Here is a tiny trained network, its code and every weight. The questions are about switching its units off for an input and a class, where a switched-off unit gives its printed mean instead of its output.

import numpy as np


def w(rows, s, z=0):
    codes = np.array(rows[::2]) - 128.0
    scale = np.full(codes.shape[1], s)
    scale[-1] = z or s
    return codes * scale


def f(y):
    return np.maximum(y, 0)


def log_softmax(a):
    a = a - a.max(-1, keepdims=True)
    return a - np.log(np.exp(a).sum(-1, keepdims=True))


def net(x, mask):
    res = np.array(x, float).reshape(1, 5) / 4 @ E
    y = f(res @ A[0][:, :-1].T + A[0][:, -1])
    res = res + np.where(mask, y, B[0][:, -1]) @ B[0][:, :-1]
    return log_softmax(res[-1] @ U[:, :-1].T + U[:, -1])


A, B = {}, {}
E = w([
[118,144,109],'x0',
[126,130,130],'x1',
[73,209,48],'x2',
[240,185,62],'x3',
[117,253,231],'x4',
],0.0058)
A[0] = w([
[128,203,214,77],'N1',
[110,157,109,175],'N2',
[179,155,101,58],'N3',
[121,171,194,85],'N4',
[130,34,80,105],'N5',
[152,51,164,123],'N6',
[107,142,163,76],'N7',
[154,98,143,254],'N8',
[161,104,114,82],'N9',
[69,191,81,184],'N10',
[138,132,179,242],'N11',
[122,182,159,54],'N12',
[169,100,245,154],'N13',
[219,218,120,61],'N14',
[185,122,121,99],'N15',
[169,78,154,206],'N16',
[88,42,100,123],'N17',
[104,121,143,87],'N18',
[41,73,162,63],'N19',
[64,129,55,169],'N20',
[147,177,196,149],'N21',
[170,117,78,72],'N22',
[63,125,132,55],'N23',
[139,103,175,196],'N24',
],0.013,0.0047)
B[0] = w([
[23,109,41,244],'N1',
[155,169,172,188],'N2',
[116,80,184,163],'N3',
[50,129,89,205],'N4',
[25,129,46,228],'N5',
[88,198,192,204],'N6',
[62,137,139,158],'N7',
[192,178,134,234],'N8',
[65,155,151,152],'N9',
[159,224,253,246],'N10',
[172,152,115,241],'N11',
[56,137,108,175],'N12',
[131,159,186,254],'N13',
[33,118,206,223],'N14',
[106,114,191,166],'N15',
[167,188,173,223],'N16',
[47,143,61,223],'N17',
[136,100,145,143],'N18',
[127,79,205,209],'N19',
[157,182,168,229],'N20',
[80,139,69,235],'N21',
[27,106,146,171],'N22',
[121,70,185,163],'N23',
[155,166,166,209],'N24',
],0.016,0.0057)
U = w([
[123,146,103,254],'0',
[92,134,72,57],'1',
[138,154,117,156],'2',
[100,56,160,155],'3',
[137,169,91,97],'4',
[166,104,102,96],'5',
[209,9,135,60],'6',
],0.014,0.005)

Each question gives the input, the list of numbers given to net, and the class t.
The units are the neurons (one row each of A and B). Each row of codes is followed by its name. A weight is (code - 128) times the scale printed after its matrix; where a second scale follows, it is the last column's (A, B and U).
mask holds one flag per neuron, in row order. A switched-off neuron (its flag False) gives its mean, the last column of its row in B, instead of its output. The means were averaged over made-up inputs and are rounded, as every weight is.
A unit's drop is (log p(t) with every unit on - log p(t) with that unit switched off) / (log p(t) with every unit on - log p(t) with every unit switched off).
The circuit of an input: a set's keep is (log p(t) with only the set's units on - log p(t) with every unit switched off) / (log p(t) with every unit on - log p(t) with every unit switched off). Starting from the 12 units with the biggest drops (on a tie, the unit counted first), units are removed one at a time, each time the one whose removal leaves the highest keep (on an exact tie, the one counted first), for as long as the keep stays at least 0.8.
units of the circuit, in order: the units of the circuit, biggest drop first
top k neurons: the k neurons with the biggest drops, biggest first
drop when u is switched off: that unit's drop, to one decimal
input [6,-5,2,-7,0], class 3: units of the circuit, in order -> [N19]
input [-1,5,0,6,-4], class 3: units of the circuit, in order -> [N22 N3 N15]
input [8,0,-7,1,-8], class 1: top 2 neurons -> [N5 N17]
input [6,6,8,-2,0], class 2: units of the circuit, in order -> [N10 N1]
input [1,5,5,6,2], class 3: top 2 neurons -> [N14 N3]
input [-4,5,3,7,2], class 3: units of the circuit, in order -> [N14 N3]
input [1,-5,-4,-5,-8], class 1: top 2 neurons -> [N5 N17]
input [4,-4,8,-3,2], class 2: units of the circuit, in order -> [N10 N5]
input [1,-1,6,8,-2], class 3: top 3 neurons -> [N14 N3 N22]
input [6,5,6,-8,0], class 3: top 3 neurons -> [N19 N23 N8]
input [7,5,-2,7,2], class 3: top 2 neurons -> [N14 N3]
input [0,-7,4,-8,2], class 3: top 2 neurons -> [N19 N23]
input [8,-4,5,-8,0], class 3: top 3 neurons -> [N19 N23 N8]
input [-8,-6,6,-8,8], class 1: top neuron -> [N1]
input [8,-7,0,-8,1], class 3: top 2 neurons -> [N19 N23]
input [6,-3,-1,6,-1], class 3: drop when N22 is switched off -> 0.1
input [0,5,7,5,0], class 2: drop when N17 is switched off -> 0.1
input [8,5,-6,-4,8], class 1: drop when N1 is switched off -> 0.5
